J906: [ 84 104 144 156  96 157 163]
J56: [156 104  84 157 144 163  95]
J691: [104 162 156  84 157 143  96]
perm: [ 84  96 104 143 156 157 162] | J691
perm: [156 144  95 163  84 157 104] | J56
perm: [ 96 143 157  84 156 162 104] | J691
perm: [163  84 144  95 156 104 157] | J56
perm: [157 163  84 104 144 156  96] | J906
perm: [ 84  96 104 144 156 157 163] | J906
perm: [ 84  95 104 144 156 157 163] | J56

J471: [ 68 175 186 158  63 203 157 182 177  79  55 187 158 173 160]
J82: [ 47  95  48  50 201  49  79  83 197 196 197  73 196  99  59]
J792: [ 83 196  48  79  95  73  99  47 197  59  50 196  49 201 196]
J592: [157 173  79 161  63 203 159 158  68 175 187  55 186 182 177]
J41: [158 182  68 158 177  63 187 175 161 186 173 157 203  55  79]
perm: [ 55  63  68  79 157 158 159 161 173 175 177 182 186 187 203] | J592
perm: [158 173 160  68 175 186 158  63 203 157 182 177  79  55 187] | J471
perm: [ 55  63  68  79 157 158 158 160 173 175 177 182 186 187 203] | J471
perm: [177 182 186  55 187 175  68 158 159 203  63 161  79 173 157] | J592
perm: [ 79  55 203 157 173 186 161 175 187  63 177 158  68 182 158] | J41
perm: [ 47  48  49  50  59  73  79  83  95  99 196 196 197 197 201] | J82
perm: [ 59  99 196  73 197 196 197  83  79  49 201  50  48  95  47] | J82

J432: [137 118 182 117]
J272: [132 122 159 123]
J440: [118 182 118 137]
J823: [127 128 127 128]
J852: [ 75 152  97 210]
J890: [121  75 124 159]
perm: [124 159 121  75] | J890
perm: [118 118 137 182] | J440
perm: [117 118 137 182] | J432
perm: [118 137 118 182] | J440

J69: [126 111 146 106 114 127 139 129 138 121 123 126 131 129 131 104 128 136
 113 134 122 132 113 145 125 110 122 117 112]
J383: [118 137 133 125 132 138 143 113 120 128 137 120 121 130  89 110 154 117
 129 142 137 125 124 111 122 108 124 128 129]
J311: [114 136 162 133 134 100 125 152 123 118 130 126 127 139 139 142 165 116
 136 107 116 120 127 125 135  80 128 135 146]
J642: [120 130 129 123 136 122 129 151 126 129 123 119 129 127 125 140 130 116
 128 137 143 120 125 128 108 144 129 123 132]
J583: [134 111 113 131 122 112 145 106 110 136 129 122 117 126 121 113 139 114
 123 131 138 132 128 104 125 147 129 126 127]
J344: [135 129 114 141 128 137 160  99 137 127 129 132 123 121 104 127 198 124
 162 152 130 123 123 125 102 110 128 128 126]
J318: [139 124 143 126 129 143 142 104 137 126 123 122 128 122 150 120 134 122
 147 138 128 129 120 146 114 148 131 132 135]
J909: [124 133 140 116 136 129 137 112 146 130 129 130 140 130 109 171  88 131
 133 107 136 129 122 136 119 106 130 133 127]
J93: [132 127 123 110 128 102 128 121 129 130 123 152 160 104 123  99 126 114
 129 135 136 198 162 128 141 124 127 137 125]
perm: [132 123 129 144 108 128 125 120 143 137 128 116 130 140 125 127 129 119
 123 129 126 151 129 122 136 123 129 130 120] | J642
perm: [127 126 129 147 125 104 128 132 138 131 123 114 139 113 121 126 117 122
 129 136 110 106 145 112 122 131 113 111 134] | J583
perm: [114 128 121 162 102 110 141 125 137  99 123 160 123 126 124 132 128 152
 104 127 137 129 135 198 130 128 127 129 123] | J344

J535: [125 147 113 125]
J668: [ 90 117 129  76]
J244: [ 90  76 129 116]
J575: [130 116  90  76]
J162: [ 99 124 111 127]
J831: [ 90 116 129  76]
J729: [ 76 129  90 116]
perm: [ 76  90 117 129] | J668
perm: [116  90  76 130] | J575
perm: [111 127  99 124] | J162
perm: [ 76  90 116 130] | J575
perm: [ 76 130 116  90] | J575
perm: [ 76 129 117  90] | J668

J841: [146  70 110 156  85 149 160 124 179 118 125 121  96 123 150 141 192]
J437: [111 120  91 145  98 145 116 106 102 169 113  63 128 180 120  82 155]
J446: [ 82 116 102 129  93 134 136  95 105 157  77 102  90 180 163  71 142]
J445: [190 106 158 116 148 151 130  72 172 128 147 145  90 152 117  79 178]
J48: [125 124 146 149 109  85 123 121 118 179 160 141 150  96  70 192 156]
J610: [130  70  80 141  97 125 136 141 172 141 166 131 125  97  70 138 182]
J733: [101  55 128 113  77 150 102  94 172 100 142  67 137  93 164 164 119]
J71: [190 130 145 158 117  79 151 152 107 172 147 178 128  90 148 116  72]
J280: [106 116 102  91  98 145 120 145 128  82  63 114 111 120 180 169 155]
perm: [192 141 150 123  96 121 125 118 179 124 160 149  85 156 110  70 146] | J841
perm: [182 138  70  97 125 131 166 141 172 141 136 125  97 141  80  70 130] | J610
perm: [178  79 117 152  90 145 147 128 172  72 130 151 148 116 158 106 190] | J445
perm: [141 150  96  70 192 156 125 124 146 149 109  85 123 121 118 179 160] | J48
perm: [155  82 120 180 128  63 113 169 102 106 116 145  98 145  91 120 111] | J437

J661: [112 167  98 188 135 137  74 103 109]
J984: [149 122  71 159 140  82 118 166 172]
J67: [138 132  75 124 114 195 147  98 165]
J283: [ 82 166 141 172 122 118 159 149  71]
J786: [105 139  89 122  94 164  62 145 127]
J736: [102 153  80 122  98 186  84 148 136]
J402: [105 158  89 122  94 164  62 145 127]
J307: [ 84 129  60  99 143 146 133 136 174]
J63: [115 165  96 196 138 138  81 109 111]
perm: [ 62 164 122 127  89 105  94 145 139] | J786
perm: [ 82 118 166 172 149 122  71 159 140] | J984
perm: [172 166 118  82 140 159  71 122 149] | J984

